Below are the code and all the weights of a small trained network. Each question names an input and a class and asks about switching units off, where a switched-off unit gives its printed mean instead of its output.

import numpy as np


def w(rows, s, z=0):
    codes = np.array(rows[::2]) - 128.0
    scale = np.full(codes.shape[1], s)
    scale[-1] = z or s
    return codes * scale


def norm(h):
    return h / np.sqrt((h * h).mean(-1, keepdims=True) + 1e-5)


def f(y):
    return np.maximum(y, 0)


def log_softmax(a):
    a = a - a.max(-1, keepdims=True)
    return a - np.log(np.exp(a).sum(-1, keepdims=True))


def net(x, mask):
    res = np.array(x, float).reshape(1, 6) / 4 @ E
    u = 0
    for l in range(4):
        y = f(norm(res) @ A[l][:, :-1].T + A[l][:, -1])
        res = res + np.where(mask[u : u + 5], y, B[l][:, -1]) @ B[l][:, :-1]
        u += 5
    return log_softmax(norm(res)[-1] @ U[:, :-1].T + U[:, -1])


A, B = {}, {}
E = w([
[127,129,125,128,127],'x0',
[81,221,253,216,90],'x1',
[120,134,120,128,132],'x2',
[227,177,106,153,192],'x3',
[122,133,121,128,130],'x4',
[115,40,162,212,252],'x5',
],0.0057)
A[0] = w([
[178,73,133,182,181,3],'0.n0',
[179,69,1,57,110,145],'0.n1',
[123,42,115,133,132,41],'0.n2',
[254,195,95,161,172,192],'0.n3',
[132,13,90,161,187,69],'0.n4',
],0.0073,0.003)
B[0] = w([
[96,170,80,124,185,166],'0.n0',
[131,115,177,68,215,255],'0.n1',
[80,95,78,86,119,165],'0.n2',
[215,211,108,171,118,235],'0.n3',
[172,133,60,254,44,213],'0.n4',
],0.0085,0.0059)
A[1] = w([
[127,105,144,187,149,31],'1.n0',
[165,133,107,9,110,229],'1.n1',
[160,135,81,167,136,49],'1.n2',
[139,83,186,95,177,7],'1.n3',
[109,77,48,77,129,152],'1.n4',
],0.012,0.0017)
B[1] = w([
[78,144,138,108,186,183],'1.n0',
[88,155,210,186,168,254],'1.n1',
[109,97,184,118,95,207],'1.n2',
[71,154,93,86,89,153],'1.n3',
[129,80,174,251,91,223],'1.n4',
],0.011,0.0061)
A[2] = w([
[61,81,146,111,167,3],'2.n0',
[116,146,158,117,153,111],'2.n1',
[207,134,155,115,112,110],'2.n2',
[164,110,144,150,180,123],'2.n3',
[149,129,7,123,142,37],'2.n4',
],0.013,0.003)
B[2] = w([
[119,91,212,181,114,215],'2.n0',
[121,75,132,108,162,216],'2.n1',
[103,81,152,177,129,215],'2.n2',
[126,139,73,22,161,254],'2.n3',
[192,93,78,12,27,142],'2.n4',
],0.011,0.0042)
A[3] = w([
[157,130,10,102,113,3],'3.n0',
[43,107,165,77,84,97],'3.n1',
[144,148,95,131,217,66],'3.n2',
[179,33,20,161,100,194],'3.n3',
[111,163,197,93,128,74],'3.n4',
],0.011,0.0025)
B[3] = w([
[173,91,141,3,105,158],'3.n0',
[107,118,123,70,99,233],'3.n1',
[158,150,157,31,166,223],'3.n2',
[161,111,7,146,77,253],'3.n3',
[140,116,50,122,119,248],'3.n4',
],0.013,0.0044)
U = w([
[45,70,235,152,164,225],'0',
[174,180,168,57,252,205],'1',
[69,146,112,14,53,6],'2',
[181,216,162,213,84,113],'3',
[127,53,60,210,116,145],'4',
[205,99,43,36,128,9],'5',
],0.022,0.002)

Each question gives the input, the list of numbers given to net, and the class t.
The units are the neurons (one row each of A and B). Each row of codes is followed by its name. A weight is (code - 128) times the scale printed after its matrix; where a second scale follows, it is the last column's (A, B and U).
mask holds one flag per neuron, layer by layer. A switched-off neuron (its flag False) gives its mean, the last column of its row in B, instead of its output. The means were averaged over made-up inputs and are rounded, as every weight is.
A unit's drop is (log p(t) with every unit on - log p(t) with that unit switched off) / (log p(t) with every unit on - log p(t) with every unit switched off).
The circuit of an input: a set's keep is (log p(t) with only the set's units on - log p(t) with every unit switched off) / (log p(t) with every unit on - log p(t) with every unit switched off). Starting from the 12 units with the biggest drops (on a tie, the unit counted first), units are removed one at a time, each time the one whose removal leaves the highest keep (on an exact tie, the one counted first), for as long as the keep stays at least 0.8.
circuit, biggest first: the units of the circuit, biggest drop first
unit that matters most: the unit with the biggest drop
top k neurons: the k neurons with the biggest drops, biggest first
k most important neurons of layer l: the k neurons of layer l with the biggest drops, biggest first
drop of u: that unit's drop, to one decimal
input [-5,-1,1,8,-7,-5], class 1: unit that matters most => 0.n4
input [-2,0,7,5,6,1], class 5: top 2 neurons => 1.n1; 1.n4
input [5,-8,-3,1,-5,-5], class 1: top 3 neurons => 0.n1; 2.n3; 1.n2
input [-6,-1,7,2,2,-8], class 1: top 2 neurons => 1.n1; 0.n4
input [3,6,-4,-2,-8,-5], class 2: top 3 neurons => 0.n3; 0.n4; 1.n4
input [4,-6,-3,0,-7,1], class 4: top 2 neurons => 1.n4; 0.n4
input [-3,0,4,3,-6,7], class 5: top 4 neurons => 1.n1; 0.n4; 0.n1; 3.n3
input [-5,5,-6,-1,-1,-1], class 2: top 2 neurons => 0.n3; 1.n4
input [-7,0,4,7,3,2], class 5: top 2 neurons => 1.n1; 0.n3
input [-3,-5,-5,1,-4,7], class 5: 2 most important neurons of layer 0 => 0.n0; 0.n4
input [-8,-2,1,-6,-6,0], class 0: top 2 neurons => 1.n1; 3.n3
input [1,1,7,5,0,-7], class 3: 2 most important neurons of layer 2 => 2.n3; 2.n2
input [7,6,-8,-3,-2,-4], class 2: 2 most important neurons of layer 0 => 0.n3; 0.n4
input [5,5,3,-4,-3,0], class 2: circuit, biggest first => 1.n4
input [-2,0,-6,-4,3,8], class 4: top 3 neurons => 0.n4; 1.n1; 0.n1
input [7,0,8,-4,-2,1], class 4: top 2 neurons => 1.n1; 0.n1
input [-5,6,-2,-7,-6,-1], class 2: top 2 neurons => 1.n1; 1.n4
input [-5,0,-7,-7,-3,-7], class 0: top 2 neurons => 1.n1; 0.n3
input [-5,5,4,-8,-6,-2], class 2: 2 most important neurons of layer 1 => 1.n1; 1.n4
input [-5,1,7,2,7,-1], class 3: unit that matters most => 0.n1
input [5,-4,-8,-2,-6,1], class 4: drop of 1.n4 => 2.2
input [1,-1,6,-5,1,3], class 4: drop of 3.n2 => 0.0
input [0,-1,-4,6,-5,-7], class 1: drop of 0.n4 => 0.3
